Below are the code and all the weights of a small trained network. Each question names an input and a class and asks about switching units off, where a switched-off unit gives its printed mean instead of its output.

import numpy as np


def w(rows, s, z=0):
    codes = np.array(rows[::2]) - 128.0
    scale = np.full(codes.shape[1], s)
    scale[-1] = z or s
    return codes * scale


def f(y):
    return y / 2 * (1 + np.tanh(0.7978845608 * (y + 0.044715 * y**3)))


def log_softmax(a):
    a = a - a.max(-1, keepdims=True)
    return a - np.log(np.exp(a).sum(-1, keepdims=True))


def net(x, mask):
    res = np.array(x, float).reshape(1, 3) / 4 @ E
    y = f(res @ A[0][:, :-1].T + A[0][:, -1])
    res = res + np.where(mask, y, B[0][:, -1]) @ B[0][:, :-1]
    return log_softmax(res[-1] @ U[:, :-1].T + U[:, -1])


A, B = {}, {}
E = w([
[53,62,74,59,201,59,121,127,52],'x0',
[133,46,82,134,50,108,254,230,98],'x1',
[246,109,216,25,168,137,91,191,74],'x2',
],0.0084)
A[0] = w([
[180,172,144,176,56,184,146,178,189,213],'n0',
[27,29,27,125,162,22,167,157,47,210],'n1',
[135,152,111,250,4,211,186,150,214,176],'n2',
[64,188,88,191,108,158,142,34,206,127],'n3',
[36,72,42,81,154,61,123,156,75,216],'n4',
[189,170,161,175,35,200,177,180,214,206],'n5',
[52,52,58,156,129,74,167,109,106,157],'n6',
[19,69,34,165,126,84,162,92,125,210],'n7',
[81,201,113,147,175,139,97,19,160,250],'n8',
[207,137,192,79,126,165,124,172,117,153],'n9',
[95,22,99,151,59,83,207,228,131,155],'n10',
[58,211,57,197,96,157,146,1,227,200],'n11',
[86,104,64,147,130,74,164,100,151,177],'n12',
[156,32,94,101,68,105,243,249,101,128],'n13',
[144,153,172,149,101,194,120,122,206,77],'n14',
[105,182,135,165,162,129,94,23,181,227],'n15',
[51,82,69,164,122,69,165,83,134,194],'n16',
],0.007,0.0025)
B[0] = w([
[134,107,172,125,155,78,188,177,194,190],'n0',
[109,144,118,171,121,57,253,227,161,246],'n1',
[23,71,252,57,16,222,118,105,141,233],'n2',
[98,210,118,225,141,154,48,36,162,212],'n3',
[118,90,175,86,88,81,235,224,155,213],'n4',
[95,113,155,141,106,56,213,203,222,207],'n5',
[133,193,68,198,177,71,208,168,120,202],'n6',
[112,201,53,225,167,64,148,118,117,224],'n7',
[56,165,220,105,56,161,123,92,243,206],'n8',
[202,133,93,115,216,106,115,136,142,177],'n9',
[71,82,75,119,67,172,188,165,45,228],'n10',
[106,242,131,221,132,157,17,29,205,244],'n11',
[97,167,51,217,139,92,134,125,119,180],'n12',
[78,13,135,62,3,247,241,230,31,234],'n13',
[106,133,100,171,118,84,203,150,136,163],'n14',
[51,159,193,133,44,168,113,97,202,199],'n15',
[141,199,47,205,166,77,109,132,115,201],'n16',
],0.0066,0.013)
U = w([
[57,179,186,139,66,228,16,6,162,196],'0',
[135,202,100,201,221,12,161,139,188,117],'1',
[225,100,102,49,253,171,24,91,28,125],'2',
[84,116,41,182,92,127,173,155,42,2],'3',
[91,14,198,17,62,150,191,196,109,180],'4',
],0.0075,0.0039)

Each question gives the input, the list of numbers given to net, and the class t.
The units are the neurons (one row each of A and B). Each row of codes is followed by its name. A weight is (code - 128) times the scale printed after its matrix; where a second scale follows, it is the last column's (A, B and U).
mask holds one flag per neuron, in row order. A switched-off neuron (its flag False) gives its mean, the last column of its row in B, instead of its output. The means were averaged over made-up inputs and are rounded, as every weight is.
A unit's drop is (log p(t) with every unit on - log p(t) with that unit switched off) / (log p(t) with every unit on - log p(t) with every unit switched off).
The circuit of an input: a set's keep is (log p(t) with only the set's units on - log p(t) with every unit switched off) / (log p(t) with every unit on - log p(t) with every unit switched off). Starting from the 12 units with the biggest drops (on a tie, the unit counted first), units are removed one at a time, each time the one whose removal leaves the highest keep (on an exact tie, the one counted first), for as long as the keep stays at least 0.8.
units of the circuit, in order: the units of the circuit, biggest drop first
unit that matters most: the unit with the biggest drop
top k neurons: the k neurons with the biggest drops, biggest first
drop of u: that unit's drop, to one decimal
input [-1,1,-2], class 0: units of the circuit, in order -> n1; n4
input [-6,0,1], class 4: unit that matters most -> n11
input [-6,0,3], class 4: top 4 neurons -> n11; n7; n3; n16
input [1,7,-1], class 4: top 4 neurons -> n13; n11; n3; n4
input [-7,-3,6], class 1: top 4 neurons -> n13; n2; n9; n10
input [7,-7,2], class 4: top 4 neurons -> n11; n3; n4; n7
input [-7,0,8], class 1: top 2 neurons -> n13; n9
input [7,4,-7], class 1: top 3 neurons -> n7; n6; n1
input [-6,5,-7], class 0: top 2 neurons -> n2; n11
input [-7,-2,3], class 4: top 2 neurons -> n11; n7
input [4,-2,4], class 2: top 2 neurons -> n13; n2
input [-6,3,-2], class 4: top 2 neurons -> n5; n0
input [-5,4,-3], class 4: top 2 neurons -> n2; n5
input [-7,7,-5], class 4: units of the circuit, in order -> n2
input [1,3,-8], class 1: top 2 neurons -> n11; n7
input [0,8,-3], class 4: top 4 neurons -> n13; n2; n11; n3
input [2,0,5], class 2: drop of n2 -> 0.2
input [-6,0,0], class 0: drop of n6 -> 0.1
input [-1,-1,5], class 2: drop of n1 -> 0.1
input [-1,8,-2], class 4: units of the circuit, in order -> n13
input [-8,-3,8], class 1: drop of n13 -> 1.2
